Look-ups in named tables: a row name and a column name give one cell, copied from the table.

kis:
,bol,bafofa,lutosak,bav,tifa,dit,vir,bekor
lerobo,0.454,0.478,0.882,0.334,0.664,0.632,0.602,0.483
kekenos,0.207,0.277,0.514,0.369,0.230,0.396,0.580,0.210
mov,0.360,0.618,0.282,0.440,0.298,0.376,0.740,0.186
rur,0.445,0.362,0.891,0.385,0.622,0.610,0.529,0.481
paguna,0.335,0.090,0.765,0.400,0.404,0.543,0.383,0.384
fer,0.668,0.561,0.723,0.538,0.684,0.543,0.674,0.282

What is the bafofa of rur in kis? 0.362
What is the bav of fer in kis? 0.538
What is the tifa of rur in kis? 0.622
What is the dit of paguna in kis? 0.543
What is the vir of rur in kis? 0.529
What is the lutosak of lerobo in kis? 0.882
What is the dit of lerobo in kis? 0.632
What is the tifa of mov in kis? 0.298
What is the bekor of rur in kis? 0.481
Row with the largest bav: fer

movo:
fields: marusus, pirar, kufi, zem, lof, sotul, viguvo, kib, tupemif
ruf: [1.429, 1.402, 1.670, 8.397, 8.058, 6.931, 7.639, 5.648, 1.864]
lefe: [1.947, 1.845, 1.590, 7.827, 7.824, 6.467, 7.421, 5.696, 2.639]
nog: [1.686, 1.084, 1.548, 7.628, 7.909, 7.487, 7.839, 6.589, 1.465]
zul: [5.261, 2.646, 2.995, 6.494, 5.779, 7.202, 7.047, 7.875, 2.784]
loze: [5.587, 3.643, 4.062, 5.200, 5.902, 6.997, 6.519, 7.151, 2.692]
valaziv: [1.517, 0.976, 1.656, 7.968, 7.679, 7.626, 7.443, 6.903, 1.435]

What is the pirar of loze in movo?
3.643
What is the sotul of nog in movo?
7.487
What is the viguvo of lefe in movo?
7.421
What is the tupemif of ruf in movo?
1.864
What is the pirar of lefe in movo?
1.845
What is the sotul of lefe in movo?
6.467
What is the zem of valaziv in movo?
7.968
Row with the largest lof: ruf

zot:
fields: zif, div, lek, nilabu, ginizaz, megubu, veso
dat: [120, 163, 128, 124, 141, 155, 133]
nizapuv: [122, 138, 136, 170, 121, 152, 138]
gek: [50, 160, 237, 136, 121, 183, 110]
roduvad: [190, 117, 114, 140, 134, 110, 170]

What is the nilabu of dat in zot?
124
What is the zif of roduvad in zot?
190
What is the div of dat in zot?
163
What is the ginizaz of dat in zot?
141
What is the div of roduvad in zot?
117
What is the ginizaz of nizapuv in zot?
121
What is the div of gek in zot?
160

metep
|  | sumana | verebo |
|---|---|---|
| godi | 159 | 59 |
| rep | 66 | 209 |
| rud | 72 | 201 |
| sanol | 80 | 205 |
| boli | 170 | 60 |
| lipu | 124 | 189 |
| buz | 132 | 165 |

buz, verebo: 165
sanol, sumana: 80
rud, verebo: 201
lipu, verebo: 189
rud, sumana: 72
boli, sumana: 170
rep, verebo: 209
lipu, sumana: 124
rep, sumana: 66
buz, sumana: 132
godi, verebo: 59
boli, verebo: 60
sanol, verebo: 205
godi, sumana: 159
Which row has the largest sumana? boli

pabe:
columns: vut, fod, nus, meguf, met, gev
vev: [0.5, 0.4, 0.4, 0.4, 0.7, 0.3]
vudumo: [0.6, 0.4, 0.3, 0.3, 0.6, 0.3]
dokal: [0.4, 0.2, 0.2, 0.4, 0.7, 0.2]
daper: [-0.3, -0.1, -0.2, 0.0, -0.3, -0.1]
fas: [-0.5, -0.4, -0.4, 0.5, 0.0, -0.4]
nuva: [0.6, 0.4, 0.3, 0.3, 0.6, 0.4]
vatapus: [0.0, -0.3, -0.2, 0.8, 0.7, -0.3]
vafunav: [-0.3, -0.2, -0.2, -0.1, -0.3, -0.1]
zun: [-0.1, 0.0, -0.1, -0.1, -0.3, -0.1]
radono: [0.0, 0.1, 0.1, -0.4, -0.3, 0.0]
mut: [0.4, 0.2, 0.1, 0.5, 0.6, 0.0]
gubuvom: [0.7, 0.8, 0.7, -0.7, 0.0, 0.8]
purifer: [0.6, 0.7, 0.7, -0.5, 0.1, 0.7]
rasivis: [-0.1, 0.1, 0.0, -0.3, -0.4, 0.1]

fod of vatapus is -0.3
meguf of radono is -0.4
meguf of nuva is 0.3
gev of daper is -0.1
gev of purifer is 0.7
gev of rasivis is 0.1
vut of vafunav is -0.3
nus of nuva is 0.3
nus of daper is -0.2
nus of mut is 0.1
meguf of vudumo is 0.3
met of mut is 0.6
Which row has the largest meguf? vatapus

Table zef
,nides,buru,dipubif,fovoz,nuduboz,riparos,reral,tofaf,kofulu,ralos
vezad,376,448,219,260,458,391,325,740,489,368
fevi,315,252,330,496,248,344,409,771,446,563
ladi,552,635,284,110,638,371,295,452,447,225
rog,600,670,354,121,668,381,319,283,415,197
sib,274,203,375,581,199,378,445,712,435,601
dividus,586,590,517,305,583,409,406,54,354,272
negun,281,240,584,713,238,511,545,207,367,546
vinos,371,296,306,426,290,301,380,799,446,538
gagi,531,516,292,201,511,291,316,616,434,351
tusemu,278,340,447,547,348,540,471,333,425,441

rog, buru: 670
vinos, nuduboz: 290
gagi, reral: 316
sib, nuduboz: 199
ladi, riparos: 371
vezad, ralos: 368
negun, tofaf: 207
negun, nuduboz: 238
tusemu, buru: 340
rog, tofaf: 283
Which row has the largest nides? rog

bak =
|  | liborot | nibitik | bif | bidizer | dugepi | sider | mut | vugova |
|---|---|---|---|---|---|---|---|---|
| vum | -2 | -8 | -4 | -4 | -3 | 1 | -3 | -3 |
| nimidum | -3 | -4 | 4 | 12 | 22 | 14 | 23 | 15 |
| vatozar | -17 | -45 | -29 | -29 | -31 | -11 | -28 | -20 |
| talu | 13 | 29 | 32 | 51 | 64 | 24 | 17 | -2 |
| seterib | 12 | 19 | 18 | 28 | 41 | 20 | 28 | 14 |
| kofabiv | -1 | -1 | 5 | 11 | 16 | 8 | 8 | 1 |
| nim | -11 | -32 | -26 | -37 | -52 | -24 | -46 | -24 |
| botapo | 7 | 5 | 3 | 5 | 11 | 10 | 20 | 15 |
| bev | 16 | 34 | 25 | 25 | 26 | 12 | 19 | 12 |
| subu | 2 | -21 | -30 | -48 | -59 | -19 | -16 | 5 |

What is the dugepi of vatozar in bak?
-31
What is the liborot of vum in bak?
-2
What is the liborot of nim in bak?
-11
What is the mut of bev in bak?
19
What is the dugepi of nimidum in bak?
22
What is the vugova of kofabiv in bak?
1
What is the vugova of bev in bak?
12
What is the liborot of vatozar in bak?
-17
What is the mut of vatozar in bak?
-28
What is the nibitik of nim in bak?
-32
What is the liborot of kofabiv in bak?
-1
What is the dugepi of talu in bak?
64
What is the bidizer of seterib in bak?
28
What is the vugova of botapo in bak?
15
What is the bif of nimidum in bak?
4

